Below is a small trained network, with its code and all its weights. Each question gives an input and a class and asks what happens when units are switched off, that is, made to give their printed mean instead of their output.

import numpy as np


def w(rows, s, z=0):
    codes = np.array(rows[::2]) - 128.0
    scale = np.full(codes.shape[1], s)
    scale[-1] = z or s
    return codes * scale


def f(y):
    return np.maximum(y, 0)


def log_softmax(a):
    a = a - a.max(-1, keepdims=True)
    return a - np.log(np.exp(a).sum(-1, keepdims=True))


def net(x, mask):
    res = np.array(x, float).reshape(1, 3) / 4 @ E
    y = f(res @ A[0][:, :-1].T + A[0][:, -1])
    res = res + np.where(mask, y, B[0][:, -1]) @ B[0][:, :-1]
    return log_softmax(res[-1] @ U[:, :-1].T + U[:, -1])


A, B = {}, {}
E = w([
[18,252,125,84,88,39],'x0',
[118,175,83,236,18,176],'x1',
[207,112,168,152,39,35],'x2',
],0.012)
A[0] = w([
[81,147,94,136,186,184,242],'n0',
[196,86,85,196,95,191,168],'n1',
[133,123,177,66,115,95,162],'n2',
[159,111,167,171,87,118,169],'n3',
[106,83,105,128,131,157,190],'n4',
[174,143,170,133,105,98,135],'n5',
[63,238,102,133,54,160,115],'n6',
[94,90,100,174,135,189,176],'n7',
[161,96,223,152,63,57,143],'n8',
[141,120,132,174,110,178,159],'n9',
[144,122,136,158,120,162,128],'n10',
[82,227,69,148,46,123,30],'n11',
[76,121,56,134,178,160,227],'n12',
[90,179,92,76,188,176,255],'n13',
[178,127,138,169,83,98,123],'n14',
[177,70,169,88,171,146,221],'n15',
[171,111,247,139,105,113,113],'n16',
[112,112,128,38,127,96,158],'n17',
[162,160,152,93,102,88,148],'n18',
[204,142,124,89,174,176,165],'n19',
[197,55,203,79,200,150,253],'n20',
[91,113,169,45,143,79,146],'n21',
[148,190,143,77,164,88,145],'n22',
[163,134,106,173,122,185,136],'n23',
[100,143,134,47,124,85,173],'n24',
[159,133,82,133,104,171,176],'n25',
[155,121,173,137,98,174,106],'n26',
[89,66,156,97,185,101,176],'n27',
[150,100,188,146,82,73,134],'n28',
],0.014,0.0062)
B[0] = w([
[151,216,155,164,169,157,202],'n0',
[115,89,85,179,120,149,225],'n1',
[168,122,102,88,145,121,185],'n2',
[104,91,84,122,77,177,183],'n3',
[179,178,150,165,158,127,162],'n4',
[157,17,86,73,109,136,173],'n5',
[136,149,200,111,123,164,216],'n6',
[190,153,118,167,150,115,184],'n7',
[113,16,89,102,109,142,217],'n8',
[117,130,102,191,130,95,176],'n9',
[139,139,77,140,183,104,159],'n10',
[171,88,191,83,41,125,205],'n11',
[143,220,169,150,160,160,195],'n12',
[112,189,159,136,177,126,214],'n13',
[86,76,111,117,120,161,183],'n14',
[163,123,193,118,75,161,214],'n15',
[122,78,101,94,108,134,186],'n16',
[109,149,87,100,195,115,189],'n17',
[168,103,108,86,117,113,175],'n18',
[171,162,145,129,102,119,181],'n19',
[110,74,230,115,4,154,250],'n20',
[141,156,74,129,194,86,206],'n21',
[151,140,80,107,173,103,187],'n22',
[151,170,84,175,143,105,179],'n23',
[124,147,110,91,180,107,200],'n24',
[138,160,118,191,140,110,169],'n25',
[108,123,67,112,118,113,159],'n26',
[81,149,168,113,157,119,196],'n27',
[109,6,90,121,98,125,191],'n28',
],0.012,0.023)
U = w([
[124,153,246,151,123,150,228],'0',
[118,92,154,64,79,176,176],'1',
[164,161,82,213,174,144,66],'2',
[58,87,37,184,132,142,4],'3',
[73,179,102,92,219,135,71],'4',
[139,97,33,87,171,32,134],'5',
],0.013,0.0018)

Each question gives the input, the list of numbers given to net, and the class t.
The units are the neurons (one row each of A and B). Each row of codes is followed by its name. A weight is (code - 128) times the scale printed after its matrix; where a second scale follows, it is the last column's (A, B and U).
mask holds one flag per neuron, in row order. A switched-off neuron (its flag False) gives its mean, the last column of its row in B, instead of its output. The means were averaged over made-up inputs and are rounded, as every weight is.
A unit's drop is (log p(t) with every unit on - log p(t) with that unit switched off) / (log p(t) with every unit on - log p(t) with every unit switched off).
most important unit: the unit with the biggest drop
top k neurons: the k neurons with the biggest drops, biggest first
drop of u: that unit's drop, to one decimal
input [-6,1,8], class 3: top 2 neurons : [n1, n11]
input [6,8,0], class 0: most important unit : n6
input [7,0,2], class 5: top 2 neurons : [n20, n15]
input [3,0,-2], class 4: top 2 neurons : [n20, n15]
input [0,4,-6], class 2: top 2 neurons : [n20, n15]
input [-8,1,1], class 3: top 2 neurons : [n1, n11]
input [0,2,-1], class 2: top 2 neurons : [n20, n15]
input [-8,6,-1], class 2: drop of n21 : 0.0
input [0,5,4], class 3: drop of n20 : 0.6
input [1,-6,-1], class 4: drop of n21 : 0.2
input [0,6,6], class 3: drop of n20 : 0.6
input [0,4,8], class 3: top 2 neurons : [n20, n15]
